Here is a tiny trained network, its code and every weight. The questions are about switching its units off for an input and a target symbol, where a switched-off unit gives its printed mean instead of its output.

import numpy as np


def w(rows, s, z=0):
    codes = np.array(rows[::2]) - 128.0
    scale = np.full(codes.shape[1], s)
    scale[-1] = z or s
    return codes * scale


def norm(h):
    return h / np.sqrt((h * h).mean(-1, keepdims=True) + 1e-5)


def softmax(a):
    e = np.exp(a - a.max(-1, keepdims=True))
    return e / e.sum(-1, keepdims=True)


def log_softmax(a):
    a = a - a.max(-1, keepdims=True)
    return a - np.log(np.exp(a).sum(-1, keepdims=True))


def net(x, mask):
    ids = ['Φαδθλμπ'.index(c) for c in x.split()]
    T = len(ids)
    res = E[ids] + P[:T]
    u = 0
    for l in range(2):
        r = norm(res)
        for j in range(3):
            rows = slice(3 * j, 3 * j + 3)
            q, k, v = (r @ M[l][rows].T for M in (Q, K, V))
            z = softmax(np.where(np.tri(T) > 0, q @ k.T / 3**0.5, -1e9)) @ v
            o = O[l][rows]
            res = res + np.where(mask[u + j], z, o[:, -1]) @ o[:, :-1]
        u += 3
    return log_softmax(norm(res)[-1] @ U[:, :-1].T + U[:, -1])


Q, K, V, O = {}, {}, {}, {}
E = w([
[126,110,113,91],'Φ',
[147,107,71,149],'α',
[226,148,22,99],'δ',
[74,86,74,76],'θ',
[161,161,165,65],'λ',
[105,187,122,141],'μ',
[152,252,233,9],'π',
],0.017)
P = w([
[144,84,148,151],'0',
[202,63,120,80],'1',
[148,195,87,3],'2',
[118,99,159,161],'3',
[235,108,120,59],'4',
[120,191,32,137],'5',
[108,96,157,154],'6',
],0.013)
Q[0] = w([
[86,212,86,120],'0.h0',
[93,126,224,253],'0.h0',
[191,127,113,187],'0.h0',
[101,226,62,178],'0.h1',
[107,61,110,155],'0.h1',
[27,96,195,178],'0.h1',
[183,80,183,67],'0.h2',
[119,59,103,30],'0.h2',
[223,160,104,111],'0.h2',
],0.026)
K[0] = w([
[169,200,75,105],'0.h0',
[98,161,252,206],'0.h0',
[163,107,112,201],'0.h0',
[121,213,38,149],'0.h1',
[124,55,108,158],'0.h1',
[35,101,145,211],'0.h1',
[116,138,210,64],'0.h2',
[39,130,184,105],'0.h2',
[137,202,138,134],'0.h2',
],0.026)
V[0] = w([
[125,68,208,147],'0.h0',
[76,157,38,146],'0.h0',
[185,133,144,2],'0.h0',
[36,189,199,147],'0.h1',
[205,99,123,44],'0.h1',
[86,63,169,197],'0.h1',
[89,134,135,168],'0.h2',
[151,208,78,112],'0.h2',
[93,107,36,156],'0.h2',
],0.016)
O[0] = w([
[184,118,223,200,42],'0.h0',
[134,149,66,41,161],'0.h0',
[34,232,100,179,250],'0.h0',
[77,24,227,22,62],'0.h1',
[218,205,77,122,225],'0.h1',
[149,89,248,211,1],'0.h1',
[125,185,119,202,91],'0.h2',
[201,145,9,93,180],'0.h2',
[8,194,74,124,126],'0.h2',
],0.011,0.0088)
Q[1] = w([
[147,165,79,112],'1.h0',
[113,119,154,252],'1.h0',
[184,91,129,158],'1.h0',
[138,148,203,170],'1.h1',
[92,46,94,209],'1.h1',
[85,188,100,158],'1.h1',
[169,176,134,162],'1.h2',
[39,158,126,100],'1.h2',
[200,137,114,146],'1.h2',
],0.032)
K[1] = w([
[94,48,61,146],'1.h0',
[156,113,233,209],'1.h0',
[187,119,114,166],'1.h0',
[152,131,212,158],'1.h1',
[113,65,110,254],'1.h1',
[49,157,164,102],'1.h1',
[169,83,105,103],'1.h2',
[119,188,178,47],'1.h2',
[126,48,80,158],'1.h2',
],0.031)
V[1] = w([
[80,129,127,152],'1.h0',
[118,124,88,217],'1.h0',
[80,124,144,131],'1.h0',
[127,112,163,100],'1.h1',
[251,115,89,152],'1.h1',
[180,205,218,64],'1.h1',
[93,148,134,141],'1.h2',
[144,214,238,102],'1.h2',
[145,192,140,71],'1.h2',
],0.024)
O[1] = w([
[123,180,141,149,124],'1.h0',
[70,137,233,169,166],'1.h0',
[132,194,116,131,78],'1.h0',
[135,214,118,124,3],'1.h1',
[231,106,122,49,185],'1.h1',
[138,227,253,67,119],'1.h1',
[112,175,129,117,131],'1.h2',
[54,97,14,77,93],'1.h2',
[16,87,123,139,235],'1.h2',
],0.016,0.0062)
U = w([
[130,203,215,198,124],'Φ',
[202,75,128,238,120],'α',
[169,177,24,111,137],'δ',
[38,140,111,231,182],'θ',
[186,249,216,88,25],'λ',
[156,51,154,79,253],'μ',
[35,190,110,59,54],'π',
],0.011,0.0032)

Each question gives the input, a string of symbols that net reads in full, and the target symbol t.
The units are the heads (3 rows each of Q, K, V and O). Each row of codes is followed by its name. A weight is (code - 128) times the scale printed after its matrix; where a second scale follows, it is the last column's (O and U).
mask holds one flag per head, layer by layer. A switched-off head (its flag False) gives its mean, the last column of its rows in O, instead of its output. The means were averaged over made-up inputs and are rounded, as every weight is.
A unit's drop is (log p(t) with every unit on - log p(t) with that unit switched off) / (log p(t) with every unit on - log p(t) with every unit switched off).
The circuit of an input: a set's keep is (log p(t) with only the set's units on - log p(t) with every unit switched off) / (log p(t) with every unit on - log p(t) with every unit switched off). Starting from all 6 units, units are removed one at a time, each time the one whose removal leaves the highest keep (on an exact tie, the one counted first), for as long as the keep stays at least 0.8.
units of the circuit, in order: the units of the circuit, biggest drop first
which heads matter: for each layer, one digit per head in row order, 1 if its drop is at least 0.15 and else 0, layers parted by /
drop of u: that unit's drop, to one decimal
input λ μ μ π θ, target λ: which heads matter : 101 / 010
input θ α μ π Φ, target λ: which heads matter : 100 / 010
input μ θ μ μ θ θ, target θ: units of the circuit, in order : [1.h1 0.h2]
input μ α π α α, target λ: units of the circuit, in order : [1.h1]
input θ Φ μ π π, target λ: which heads matter : 001 / 010
input δ δ μ μ μ δ θ, target θ: which heads matter : 000 / 010
input λ μ θ λ θ, target μ: which heads matter : 011 / 111
input θ θ μ λ, target λ: which heads matter : 010 / 010
input α μ θ π θ, target λ: which heads matter : 111 / 010
input λ μ λ λ θ, target μ: which heads matter : 001 / 111
input λ θ μ θ θ π Φ, target Φ: units of the circuit, in order : [0.h2 0.h0]
input α μ α π μ, target λ: which heads matter : 011 / 010
input θ θ π μ Φ, target λ: which heads matter : 000 / 010
input α μ μ π μ, target λ: units of the circuit, in order : [0.h2 0.h0 1.h1]
input λ μ α μ μ μ, target θ: which heads matter : 010 / 010
input θ μ α α, target α: drop of 1.h0 : 0.0
input π μ θ δ θ π Φ, target Φ: drop of 0.h0 : 0.4
input π μ μ μ, target μ: drop of 0.h2 : 0.1
input μ α Φ π α, target λ: drop of 1.h1 : 0.5
